Below is a small trained network, with its code and all its weights. Each question gives an input and a class and asks what happens when units are switched off, that is, made to give their printed mean instead of their output.

import numpy as np


def w(rows, s, z=0):
    codes = np.array(rows[::2]) - 128.0
    scale = np.full(codes.shape[1], s)
    scale[-1] = z or s
    return codes * scale


def norm(h):
    return h / np.sqrt((h * h).mean(-1, keepdims=True) + 1e-5)


def f(y):
    return np.maximum(y, 0)


def log_softmax(a):
    a = a - a.max(-1, keepdims=True)
    return a - np.log(np.exp(a).sum(-1, keepdims=True))


def net(x, mask):
    res = np.array(x, float).reshape(1, 6) / 4 @ E
    u = 0
    for l in range(2):
        y = f(norm(res) @ A[l][:, :-1].T + A[l][:, -1])
        res = res + np.where(mask[u : u + 7], y, B[l][:, -1]) @ B[l][:, :-1]
        u += 7
    return log_softmax(norm(res)[-1] @ U[:, :-1].T + U[:, -1])


A, B = {}, {}
E = w([
[130,218,109,159,22,144,102,40,137,42,119],'x0',
[203,123,153,172,113,135,93,66,114,104,69],'x1',
[82,99,153,150,180,50,149,113,132,150,38],'x2',
[154,66,254,137,152,132,179,138,82,155,92],'x3',
[208,81,152,98,115,107,114,55,135,64,8],'x4',
[46,207,149,88,92,87,157,91,116,209,130],'x5',
],0.0015)
A[0] = w([
[88,133,102,122,158,31,132,78,162,136,24,97],'L0N0',
[156,112,73,161,157,168,113,214,145,111,211,48],'L0N1',
[71,121,156,128,148,124,162,199,125,208,168,57],'L0N2',
[96,130,140,144,150,128,156,176,105,221,169,119],'L0N3',
[163,1,149,138,238,89,96,153,140,156,68,165],'L0N4',
[142,188,148,88,29,202,119,105,110,139,204,2],'L0N5',
[217,90,142,153,142,189,126,146,111,137,176,2],'L0N6',
],0.0027,0.0012)
B[0] = w([
[190,169,194,255,56,222,92,123,105,131,175,193],'L0N0',
[90,201,174,222,87,114,77,22,127,145,87,189],'L0N1',
[102,83,96,57,203,51,178,176,135,86,131,194],'L0N2',
[136,66,106,54,191,97,147,147,163,66,93,195],'L0N3',
[211,76,199,148,135,169,196,185,127,21,122,255],'L0N4',
[175,81,197,171,242,169,172,160,81,181,164,184],'L0N5',
[156,157,68,107,66,150,107,42,140,165,78,170],'L0N6',
],0.0026,0.0034)
A[1] = w([
[139,195,159,147,67,165,100,72,112,189,130,157],'L1N0',
[133,142,50,203,141,169,70,185,169,116,179,132],'L1N1',
[111,192,149,185,79,99,120,77,103,167,80,12],'L1N2',
[4,171,95,96,124,46,140,110,146,190,116,100],'L1N3',
[97,139,25,62,160,113,65,94,154,138,136,33],'L1N4',
[133,118,220,156,139,123,152,88,85,168,86,163],'L1N5',
[129,73,142,27,144,118,159,147,116,130,118,2],'L1N6',
],0.0033,0.00066)
B[1] = w([
[15,157,177,190,210,114,98,143,127,131,214,247],'L1N0',
[90,200,164,123,42,59,117,75,112,127,80,231],'L1N1',
[73,198,160,173,99,87,82,105,138,105,211,205],'L1N2',
[223,123,73,58,69,80,108,144,166,111,30,198],'L1N3',
[81,146,66,11,73,21,154,133,160,188,86,164],'L1N4',
[159,151,1,134,39,148,63,92,166,105,106,254],'L1N5',
[88,189,116,190,162,123,106,131,134,123,176,215],'L1N6',
],0.0032,0.0024)
U = w([
[88,89,160,99,254,99,191,221,138,140,161,174],'0',
[99,80,109,100,133,187,119,115,109,189,101,1],'1',
[231,55,165,164,117,172,128,128,141,65,48,182],'2',
[135,114,132,118,165,222,128,119,102,205,169,48],'3',
[81,214,156,212,83,138,67,69,133,110,167,178],'4',
[84,163,57,31,93,66,130,150,161,175,103,136],'5',
],0.0072,0.0039)

Each question gives the input, the list of numbers given to net, and the class t.
The units are the neurons (one row each of A and B). Each row of codes is followed by its name. A weight is (code - 128) times the scale printed after its matrix; where a second scale follows, it is the last column's (A, B and U).
mask holds one flag per neuron, layer by layer. A switched-off neuron (its flag False) gives its mean, the last column of its row in B, instead of its output. The means were averaged over made-up inputs and are rounded, as every weight is.
A unit's drop is (log p(t) with every unit on - log p(t) with that unit switched off) / (log p(t) with every unit on - log p(t) with every unit switched off).
The circuit of an input: a set's keep is (log p(t) with only the set's units on - log p(t) with every unit switched off) / (log p(t) with every unit on - log p(t) with every unit switched off). Starting from the 12 units with the biggest drops (on a tie, the unit counted first), units are removed one at a time, each time the one whose removal leaves the highest keep (on an exact tie, the one counted first), for as long as the keep stays at least 0.8.
circuit, biggest first: the units of the circuit, biggest drop first
k most important neurons: the k neurons with the biggest drops, biggest first
k most important neurons of layer l: the k neurons of layer l with the biggest drops, biggest first
drop when u is switched off: that unit's drop, to one decimal
input [-4,0,-5,-7,6,-3], class 5: 4 most important neurons : L1N4; L0N0; L0N4; L0N5
input [-4,-2,8,5,1,4], class 2: 3 most important neurons : L0N0; L1N5; L1N0
input [-3,-6,-1,-2,7,3], class 2: circuit, biggest first : L0N0; L1N2
input [-2,-1,3,2,-8,5], class 5: circuit, biggest first : L1N3
input [-4,5,-5,0,0,8], class 0: circuit, biggest first : L0N5; L0N3
input [-7,-6,-1,-4,2,-8], class 2: circuit, biggest first : L0N1; L1N0
input [-1,8,-6,4,-8,1], class 3: 2 most important neurons of layer 0 : L0N5; L0N3
input [5,-8,-2,-4,-7,-3], class 5: circuit, biggest first : L0N4; L0N0; L1N4
input [-8,4,-8,-5,-3,-2], class 5: 2 most important neurons : L1N4; L0N0
input [-6,3,7,-5,6,7], class 4: 3 most important neurons of layer 0 : L0N0; L0N3; L0N2
input [3,4,-8,5,-8,3], class 3: 3 most important neurons of layer 0 : L0N5; L0N0; L0N3
input [-2,-4,-6,-1,2,6], class 0: 2 most important neurons : L0N5; L1N5
input [2,2,6,3,5,4], class 4: 2 most important neurons : L0N0; L1N2
input [-6,-4,4,-7,4,-5], class 2: most important neuron of layer 0 : L0N4
input [2,5,2,-1,-8,5], class 5: drop when L1N3 is switched off : 0.2
